Look-ups in named tables: a row name and a column name give one cell, copied from the table.

kel
|  | marutaf | nivek |
|---|---|---|
| vulez | 177 | 219 |
| mub | 116 | 55 |
| fedefi | 188 | 180 |
| nol | 145 | 171 |
| pipaf | 135 | 247 |
| bemiki | 173 | 216 |
| kidifu | 107 | 4 |

vulez, marutaf: 177
vulez, nivek: 219
mub, nivek: 55
pipaf, nivek: 247
fedefi, nivek: 180
bemiki, nivek: 216
nol, nivek: 171
kidifu, nivek: 4
nol, marutaf: 145
mub, marutaf: 116
kidifu, marutaf: 107

zinuk
fields: milubi, bekipes, fur, gug
kan: [38312, 65002, 52350, 48141]
niva: [60115, 46383, 77679, 43510]
nef: [59290, 44983, 49339, 79534]
foze: [62219, 39382, 88446, 38758]
nasozik: [66000, 66358, 45280, 67101]
sikobi: [71262, 76593, 43460, 35374]
dilut: [41585, 72415, 47479, 43379]
limima: [48712, 45801, 50651, 65133]
gan: [56233, 23420, 51630, 46360]
lida: [48417, 70946, 59375, 70900]

limima, milubi: 48712
nasozik, bekipes: 66358
kan, milubi: 38312
foze, fur: 88446
dilut, milubi: 41585
sikobi, fur: 43460
dilut, fur: 47479
nef, fur: 49339
limima, fur: 50651
Which row has the largest fur? foze

zager:
cols = naz, kiz, bilidiv, nazut, tesopu, kot
vevufe: [-19.1, -37.5, -55.2, 1.0, 48.7, -49.3]
ragim: [-32.9, -32.7, -52.2, -2.6, 54.2, -40.7]
vul: [-13.0, -21.1, -51.4, -6.5, 30.0, -70.1]
kani: [-18.9, -34.8, -54.8, 1.1, 47.3, -49.8]
nasanam: [-24.7, -38.1, -55.5, 1.2, 52.5, -43.0]
bikela: [-13.0, -33.3, -51.4, -4.1, 38.3, -66.3]
viz: [-33.0, -46.1, -58.0, -4.4, 54.2, -41.1]
tesi: [-20.4, -24.8, -54.4, 1.2, 42.7, -49.9]
totibis: [-28.3, -21.1, -54.7, 1.0, 46.1, -41.4]
sop: [-29.1, -21.4, -54.5, 0.7, 46.8, -40.7]

kot of kani is -49.8
kiz of tesi is -24.8
naz of tesi is -20.4
kot of bikela is -66.3
nazut of totibis is 1.0
nazut of vul is -6.5
nazut of sop is 0.7
kot of tesi is -49.9
kot of nasanam is -43.0
naz of ragim is -32.9
naz of totibis is -28.3
kot of sop is -40.7
tesopu of nasanam is 52.5
nazut of kani is 1.1
naz of vevufe is -19.1
bilidiv of viz is -58.0
nazut of ragim is -2.6
tesopu of sop is 46.8
kiz of ragim is -32.7

lol:
,tilike,mas
zil,20117,45323
sos,97472,77883
kobeki,83721,58154
kotu,60527,51033

tilike of kotu = 60527
tilike of zil = 20117
tilike of kobeki = 83721
mas of sos = 77883
tilike of sos = 97472
mas of zil = 45323
mas of kotu = 51033
mas of kobeki = 58154

zabobo.csv
,mif,nozedan,sepinu,mafu,sogalu,peson
pebi,6.547,-5.385,-1.271,-8.917,6.534,-1.900
mov,3.721,-3.692,-2.422,-8.295,4.284,-1.867
bolupi,9.156,-1.143,-1.294,-9.714,3.530,-9.917
tulab,4.631,-3.508,-0.682,-8.281,5.402,-5.388
lefidim,-5.265,-2.540,-1.463,5.325,-3.798,3.724
puz,3.785,-0.856,1.656,-4.856,6.072,-4.133
vul,-2.060,3.251,4.568,3.487,5.053,2.284

mif of vul: -2.060
sogalu of vul: 5.053
nozedan of vul: 3.251
nozedan of bolupi: -1.143
sepinu of puz: 1.656
nozedan of puz: -0.856
sepinu of lefidim: -1.463
mafu of vul: 3.487
sepinu of pebi: -1.271
mif of mov: 3.721
mafu of mov: -8.295
sepinu of bolupi: -1.294
peson of mov: -1.867
sepinu of vul: 4.568
sepinu of mov: -2.422
peson of pebi: -1.900
Which row has the largest sogalu? pebi

lurel:
	dala	sova	miresi	vede	pup
nadi	-36432	45558	-19405	-60669	16418
varifib	-46907	-65112	32566	7171	-8571
gon	-57382	-65112	23905	-19965	-4406
vasag	-32940	64003	-19405	-74238	12254
defipup	-39923	27113	-10743	-60669	20583
mik	-25956	64003	-28067	-74238	3924
senodip	-39923	45558	-19405	-60669	20583
fiv	-57382	-46667	6581	-33533	8089
bezafo	-43415	-28222	15243	34308	-4406
boraze	-53891	-28222	6581	-33533	8089
mam	-43415	-46667	32566	7171	-8571
buza	-43415	27113	-10743	-47101	20583
pizu	-50399	-65112	32566	-6397	-8571
riti	-43415	-46667	32566	20740	-8571

What is the miresi of senodip in lurel? -19405
What is the vede of fiv in lurel? -33533
What is the miresi of vasag in lurel? -19405
What is the sova of nadi in lurel? 45558
What is the vede of riti in lurel? 20740
What is the miresi of mam in lurel? 32566
What is the dala of mik in lurel? -25956

Table poga
	mol	pebuzu	peralav	totipog	zif	viv	lufoma
rofiguf	117	125	16	122	141	120	115
vog	120	110	165	109	104	119	121
rigikez	104	113	82	115	125	106	104
sevemev	91	59	249	95	83	85	115

vog, peralav => 165
rigikez, mol => 104
rofiguf, mol => 117
sevemev, zif => 83
sevemev, peralav => 249
rofiguf, totipog => 122
sevemev, viv => 85
rigikez, peralav => 82
vog, viv => 119
vog, pebuzu => 110
rigikez, pebuzu => 113
rigikez, totipog => 115
vog, lufoma => 121
Which row has the largest lufoma? vog

peber:
|  | kunud | rafibi | masef | dasulu | guzubo | padekap | nesi | veti | ger | seto |
|---|---|---|---|---|---|---|---|---|---|---|
| ropator | 46763 | 44205 | 30285 | 31178 | 57686 | 40479 | 42589 | 42394 | 53038 | 29817 |
| tuvuzap | 29782 | 57859 | 35682 | 27780 | 38915 | 35624 | 38072 | 27088 | 33792 | 27032 |
| zamegi | 61174 | 14866 | 62462 | 65518 | 34847 | 47964 | 47746 | 65527 | 44464 | 78096 |
| kuva | 52810 | 24789 | 58557 | 52206 | 31458 | 41079 | 43955 | 55143 | 36577 | 68672 |

veti of ropator = 42394
ger of kuva = 36577
veti of zamegi = 65527
seto of zamegi = 78096
masef of kuva = 58557
padekap of kuva = 41079
nesi of zamegi = 47746
dasulu of kuva = 52206
padekap of tuvuzap = 35624
kunud of ropator = 46763
ger of ropator = 53038
dasulu of ropator = 31178
Row with the largest padekap: zamegi

Table guda
fields: zev, bag, zaleba, kug, dunufas, kis, denafup
muk: [-36.89, -1.19, -81.59, 16.73, 29.33, -9.17, -79.03]
tada: [-9.35, -17.56, -38.81, -38.38, 5.61, 11.01, 18.90]
gupi: [0.09, -14.93, 20.82, -32.63, -52.93, -33.43, 11.58]
kad: [3.50, -46.97, -46.82, -83.67, -1.81, 3.40, 51.19]
seton: [-23.50, -12.84, -88.31, -7.22, 36.93, -3.97, -64.36]
vop: [0.52, -41.04, -41.39, -75.38, -5.67, 3.31, 42.07]
tuzote: [9.51, -28.69, 30.48, -35.53, -80.67, -70.19, -13.81]
sozu: [-15.26, -11.23, -31.44, -23.10, 3.05, -2.68, -13.08]
sipu: [-14.10, -22.42, -10.11, -32.32, -9.26, -2.75, 9.44]
bugovur: [-16.56, -20.22, -23.36, -24.50, -17.72, -15.64, -13.03]
ferava: [-13.33, -14.25, -31.99, -32.94, 1.90, 3.44, 8.63]
pezoz: [7.10, -50.36, -49.85, -90.15, 1.39, 12.71, 58.94]
dapopup: [1.93, -25.66, -20.71, -80.58, -11.58, 9.88, 84.77]

kug of gupi is -32.63
kis of pezoz is 12.71
dunufas of vop is -5.67
bag of dapopup is -25.66
zaleba of pezoz is -49.85
kug of vop is -75.38
denafup of kad is 51.19
bag of gupi is -14.93
kis of ferava is 3.44
zev of sozu is -15.26
dunufas of muk is 29.33
kis of muk is -9.17
dunufas of gupi is -52.93
dunufas of tada is 5.61
Which row has the largest kis? pezoz

